Each row has a name. Each piece below is followed by the name of the row it came from, unless a question asks for something else. Each question is about the rows just above it. Places in a row count from 1.

pagu: [  2   3  -1  -4  -3  17 -11  10   3   5   1   4   1   5   4   4  -6   7
 -45   8 -12  -1  -9   3   3 -12 -41   9  14  -4   7   0  -5   3  -4]
vume: [ -7   2  -2  19 -16  11  -2   5   6   2   3   6   7   5  -3  -1   3   1
 -20  -6 -17   1  -8 -11   3 -14  33  -1  -3  -4  -4   1   5  -3 -15]
lutud: [  5   2   4 -20  15  -6  -2 -13  -4  -1  -3  -4  -3  -2   1   5  -5   0
  17  10  18  -1  10  16  -1  14 -52   6  -1   6   5  -2  -6   4  13]
q: [ -7   2  -2  19 -16  11  -2   5   6   2   3   6   7   5  -3  -1   3   1
 -20  -6 -17   1  -8 -11   3 -14  33  -1  -3  -4  -4   1   5  -3 -15]	vume
[  5   2   4 -20  15  -6  -2 -13  -4  -1  -3  -4  -3  -2   1   5  -5   0
  17  10  18  -1  10  16  -1  14 -52   6  -1   6   5  -2  -6   4  13] is in which row?	lutud
Row and place of [-13] in the named rows:	lutud, 8
The row with [  2   3  -1  -4  -3  17 -11  10   3   5   1   4   1   5   4   4  -6   7
 -45   8 -12  -1  -9   3   3 -12 -41   9  14  -4   7   0  -5   3  -4] is	pagu

Doza: [-34 -34  26  30]
zev: [-10  -7  35  -4]
fidi: [ -3  15 -54 -18]
fazu: [ 13 -34  26  -4]
[-54] is at row and place	fidi, 3
The one value in fazu and zev:	[-4]

sesit: [  5  23  -3  10 -41 -28  -3]
ninu: [  7  23  -3   8 -37 -42   3]
saz: [  9  15 -10   9  12 -47  17]
Gini: [  4   9   7  27 -39 -23  -6]
sileg: [  4  12   0  13 -16 -41   7]
geb: [ 18  27 -17  -4 -39 -44  13]
govi: [  8   7  10  13 -14 -40  -8]
sozel: [ 12   9   5 -10 -30 -48 -15]
pumi: [  8  23  -3  18 -25 -31   3]
sebol: [  6  24  -9   1 -44 -31   2]
tar: [ 15  12  -2   4 -34 -43  -2]
[24] is at row and place	sebol, 2
Shared by geb and sileg:	[13]
Where in the named rows is [-14]?	govi, 5

logu: [ 17  -8   7 -46   1  34]
Zeko: [-1 10 16 -8  8  2]
kif: [ 39  13  -9 -21   6 -14]
zako: [ 14  42 -16  22 -15 -35]
ganip: [ -7 -14   2   4  14 -15]
bafet: [-32 -12   9   9 -28   7]
bome: [ 13  22 -47  47  -6 -36]
fef: [-13 -27   9 -12  -7  23]
nel: [  1  22  -2  21  -3 -18]
fezo: [-13  -1  27 -19   0  12]
Zapel: [  1 -18  36 -32  21  32]
[-35] is at row and place	zako, 6
Which value is in both nel and logu?	[1]
Where do [ 13  22 -47  47  -6 -36] appear?	bome

Virum: [-19 -20  -7   7  13   0  15 -13   2  -2 -12  16 -13  -4  10  14]
zupa: [-22 -15 -21 -18   7  15 -31 -16  15  14 -10  40  -5 -18 -18 -26]
Ter: [-19 -20  -7   7  13   0  26  -8   2  -2 -12  16 -13 -20  -8  14]
kov: [-21  -2  -8  -7 -15 -12  -4   2  13  18   8   0 -16  10   4 -11]
dutap: [  1   2   4   7  16   8 -10   6 -12  -6  -6  10  15 -12  -7  11]
Gono: [-19 -20  -7  -8  -8   0  26 -13   2  -2 -12  16 -13  -4  -8  14]
Shared by Gono and zupa:	[14]
[-19 -20  -7   7  13   0  26  -8   2  -2 -12  16 -13 -20  -8  14] is in which row?	Ter
[  1   2   4   7  16   8 -10   6 -12  -6  -6  10  15 -12  -7  11] is in which row?	dutap
Where do [-22 -15 -21 -18   7  15 -31 -16  15  14 -10  40  -5 -18 -18 -26] appear?	zupa

Boras: [ 31   3 -13  -6  13 -34  14  22   4]
pobo: [-55 -27   2   3 -26  23   9 -41  14]
Vori: [-10 -10   3  16   4  11  -5 -17 -10]
mez: [ 11   5 -15  -3  10   0  -4  -8  23]
tupok: [-8 -5 14  1 -2 -6  9 -9  3]
nidu: [  2  13  10  42   4  -3   6  17 -24]
pid: [ -8  -5 -23   5   0 -14  12 -11   4]
[-55 -27   2   3 -26  23   9 -41  14] is in which row?	pobo
Shared by pid and Boras:	[4]
[-26] is at row and place	pobo, 5
Row and place of [-17] in the named rows:	Vori, 8
[-55] is at row and place	pobo, 1
Row and place of [17] in the named rows:	nidu, 8

Poba: [-43   0  -2   2]
ziti: [0 0 0 1]
Sibef: [-1  1  3 -1]
tez: [ -1  -3 -33  -1]
miv: [3 3 2 0]
siru: [0 3 4 1]
q: [3 3 2 0]	miv
Which value is in both ziti and Poba?	[0]
Shared by ziti and Sibef:	[1]
Which value is in both Poba and siru?	[0]

kup: [20 -1 11 10 37]
ber: [ 12 -21  41 -30  11]
vaki: [-38  42 -34  11  10]
tobo: [ 20  -1 -17 -28 -10]
Row and place of [-38] in the named rows:	vaki, 1
Row and place of [41] in the named rows:	ber, 3
Which value is in both ber and kup?	[11]
[-17] is at row and place	tobo, 3
Which row holds [ 20  -1 -17 -28 -10]?	tobo
Row and place of [42] in the named rows:	vaki, 2

fivi: [ -4  16 -30  18  -6  -2   1 -23  29   3  -8]
baru: [ -2   6 -13  12  14   7 -25   2 -11  10 -16]
Netan: [ -4   1  19  13  14   6 -19  22 -34   0 -21]
Bupo: [-34 -22  -4  -7 -33  10  31  -3  -6  17  10]
Vesi: [-28  -3 -10   4 -41   6   6  -4   0  -4  15]
Dazav: [ -4   1  19  13  14   3   6  -2  12 -28  37]
vidid: [ 26  32 -10  21  22  -8 -23  -5  19 -22 -14]
dis: [-17 -46  29 -19  21   8 -40  11 -31  48 -21]
mobud: [-4 -9 19 18 -1 -3  5  6 -7  2 -3]
vono: [-11  -6 -22  14  24   6 -48 -14   0  40 -33]
zavos: [ 31  30  -1   8   8 -12   4  -3  25 -37   7]
fugep: [ -4  -9  19  -2  -1  -3   5   6  -7 -34  -3]
Which value is in both fugep and vidid?	[19]
Row and place of [-48] in the named rows:	vono, 7
Shared by Bupo and Dazav:	[-4]

